Below are the code and all the weights of a small trained network. Each question names an input and a class and asks about switching units off, where a switched-off unit gives its printed mean instead of its output.

import numpy as np


def w(rows, s, z=0):
    codes = np.array(rows[::2]) - 128.0
    scale = np.full(codes.shape[1], s)
    scale[-1] = z or s
    return codes * scale


def norm(h):
    return h / np.sqrt((h * h).mean(-1, keepdims=True) + 1e-5)


def f(y):
    return y / 2 * (1 + np.tanh(0.7978845608 * (y + 0.044715 * y**3)))


def log_softmax(a):
    a = a - a.max(-1, keepdims=True)
    return a - np.log(np.exp(a).sum(-1, keepdims=True))


def net(x, mask):
    res = np.array(x, float).reshape(1, 5) / 4 @ E
    u = 0
    for l in range(4):
        y = f(norm(res) @ A[l][:, :-1].T + A[l][:, -1])
        res = res + np.where(mask[u : u + 6], y, B[l][:, -1]) @ B[l][:, :-1]
        u += 6
    return log_softmax(norm(res)[-1] @ U[:, :-1].T + U[:, -1])


A, B = {}, {}
E = w([
[207,11,78,60,111,143,126,113,206],'x0',
[23,160,84,100,44,99,148,107,242],'x1',
[135,130,147,172,100,207,149,86,137],'x2',
[145,116,95,169,164,181,78,253,191],'x3',
[216,250,100,168,251,82,250,87,244],'x4',
],0.0056)
A[0] = w([
[206,75,126,59,124,142,121,83,156,13],'L0N0',
[169,122,121,88,103,62,152,24,74,13],'L0N1',
[151,147,143,127,97,210,150,88,122,47],'L0N2',
[143,123,86,56,158,5,130,175,89,32],'L0N3',
[195,108,107,128,186,142,105,98,54,3],'L0N4',
[149,128,113,165,102,236,165,70,131,36],'L0N5',
],0.011,0.0056)
B[0] = w([
[93,70,37,179,132,65,179,165,110,215],'L0N0',
[43,138,149,63,195,246,157,82,128,252],'L0N1',
[123,123,158,188,155,95,48,138,161,143],'L0N2',
[130,114,184,234,136,97,30,99,194,200],'L0N3',
[168,137,217,154,52,140,196,191,144,202],'L0N4',
[111,109,183,155,174,69,49,103,169,170],'L0N5',
],0.013,0.0042)
A[1] = w([
[155,129,104,148,164,163,60,212,182,49],'L1N0',
[239,161,105,86,216,87,177,93,138,58],'L1N1',
[104,254,132,208,177,124,124,123,12,32],'L1N2',
[149,140,82,131,187,214,106,243,165,3],'L1N3',
[222,162,91,146,192,140,156,39,144,69],'L1N4',
[168,124,90,156,157,166,104,238,160,46],'L1N5',
],0.0088,0.0057)
B[1] = w([
[52,105,188,94,192,154,178,4,114,191],'L1N0',
[230,221,18,174,121,213,48,94,109,195],'L1N1',
[37,20,58,162,87,2,198,143,66,252],'L1N2',
[67,88,190,72,157,220,184,30,123,167],'L1N3',
[183,180,71,174,135,188,10,103,98,198],'L1N4',
[23,110,183,90,161,175,172,99,98,197],'L1N5',
],0.0079,0.0035)
A[2] = w([
[121,194,115,20,18,76,132,78,251,47],'L2N0',
[157,59,103,49,53,153,78,120,34,2],'L2N1',
[127,124,188,193,158,93,24,102,194,48],'L2N2',
[152,91,120,60,117,133,13,119,42,30],'L2N3',
[165,135,135,37,208,91,138,215,116,10],'L2N4',
[235,170,108,96,95,87,53,161,102,35],'L2N5',
],0.011,0.0023)
B[2] = w([
[183,105,235,186,79,208,182,254,130,202],'L2N0',
[185,237,47,135,135,141,93,80,118,240],'L2N1',
[129,163,170,67,142,23,48,148,139,253],'L2N2',
[190,196,60,187,191,170,67,75,152,197],'L2N3',
[150,43,182,224,209,174,120,95,155,110],'L2N4',
[102,154,112,83,164,178,163,128,154,143],'L2N5',
],0.0084,0.0053)
A[3] = w([
[163,200,101,105,145,117,150,125,163,5],'L3N0',
[106,112,78,95,102,65,148,150,104,89],'L3N1',
[130,80,142,103,94,141,80,127,88,93],'L3N2',
[184,52,72,98,142,133,135,136,178,25],'L3N3',
[122,164,154,6,155,122,150,111,100,88],'L3N4',
[214,115,167,118,137,133,149,160,73,32],'L3N5',
],0.02,0.002)
B[3] = w([
[181,133,81,110,109,179,51,107,72,247],'L3N0',
[163,58,62,124,105,93,150,135,145,246],'L3N1',
[183,212,138,177,246,86,202,56,179,186],'L3N2',
[30,176,119,171,77,30,173,112,2,211],'L3N3',
[143,52,86,37,151,157,152,108,126,253],'L3N4',
[111,140,158,80,45,177,125,213,229,221],'L3N5',
],0.0094,0.0047)
U = w([
[230,212,8,143,135,179,53,83,97,166],'0',
[39,103,162,45,195,212,193,22,106,151],'1',
[86,69,43,185,76,4,185,157,71,143],'2',
[133,138,220,175,185,32,1,115,204,94],'3',
[192,131,207,125,54,185,180,243,173,155],'4',
[180,55,100,40,135,106,108,160,145,2],'5',
],0.0084,0.0028)

Each question gives the input, the list of numbers given to net, and the class t.
The units are the neurons (one row each of A and B). Each row of codes is followed by its name. A weight is (code - 128) times the scale printed after its matrix; where a second scale follows, it is the last column's (A, B and U).
mask holds one flag per neuron, layer by layer. A switched-off neuron (its flag False) gives its mean, the last column of its row in B, instead of its output. The means were averaged over made-up inputs and are rounded, as every weight is.
A unit's drop is (log p(t) with every unit on - log p(t) with that unit switched off) / (log p(t) with every unit on - log p(t) with every unit switched off).
The circuit of an input: a set's keep is (log p(t) with only the set's units on - log p(t) with every unit switched off) / (log p(t) with every unit on - log p(t) with every unit switched off). Starting from the 12 units with the biggest drops (on a tie, the unit counted first), units are removed one at a time, each time the one whose removal leaves the highest keep (on an exact tie, the one counted first), for as long as the keep stays at least 0.8.
units of the circuit, in order: the units of the circuit, biggest drop first
top k neurons: the k neurons with the biggest drops, biggest first
k most important neurons of layer l: the k neurons of layer l with the biggest drops, biggest first
input [-5,3,1,-1,-3], class 2: top neuron : [L0N1]
input [6,7,3,0,-4], class 4: top 3 neurons : [L2N0 L1N2 L3N5]
input [8,6,-2,1,-2], class 2: top 2 neurons : [L0N0 L3N3]
input [-3,-8,8,5,-7], class 3: units of the circuit, in order : [L3N2 L3N0]
input [8,-6,-5,5,0], class 2: top 3 neurons : [L0N0 L3N3 L0N1]
input [1,-3,8,7,-7], class 3: units of the circuit, in order : [L0N5 L3N2]
input [-4,-3,0,7,-6], class 1: units of the circuit, in order : [L1N3 L1N0]
input [-4,-7,-7,-2,5], class 3: top 3 neurons : [L0N3 L2N2 L2N0]
input [5,-5,6,-2,5], class 3: 2 most important neurons of layer 0 : [L0N5 L0N2]
input [-4,-7,-5,6,6], class 4: units of the circuit, in order : [L0N4 L3N5]
input [-6,8,-2,-8,8], class 0: top 4 neurons : [L0N4 L3N0 L1N4 L1N1]
input [3,4,-4,7,-6], class 1: 3 most important neurons of layer 1 : [L1N0 L1N3 L1N5]
input [-2,-8,-2,-4,-8], class 0: top 2 neurons : [L2N1 L2N3]
input [3,6,-4,-1,1], class 4: units of the circuit, in order : [L2N0]
input [1,2,-8,-2,-7], class 3: top 3 neurons : [L0N3 L2N2 L1N1]
input [4,-8,1,2,6], class 4: top 2 neurons : [L0N4 L3N5]
input [1,-1,-8,6,4], class 3: top 2 neurons : [L0N3 L0N1]
input [-5,-6,5,2,1], class 4: top 3 neurons : [L0N4 L3N5 L0N3]
input [-8,2,-6,-7,4], class 2: top 2 neurons : [L1N2 L3N1]
input [4,-3,-1,1,-6], class 0: units of the circuit, in order : [L2N1]
input [6,-1,6,-5,-5], class 2: top 4 neurons : [L0N0 L0N3 L3N3 L1N4]
input [-3,-7,5,-6,-2], class 4: 2 most important neurons of layer 0 : [L0N4 L0N2]
input [-5,-1,-5,6,5], class 1: 2 most important neurons of layer 1 : [L1N3 L1N0]
input [7,-4,7,3,-1], class 2: 2 most important neurons of layer 0 : [L0N0 L0N3]
input [-5,-2,8,8,4], class 1: 2 most important neurons of layer 1 : [L1N0 L1N3]
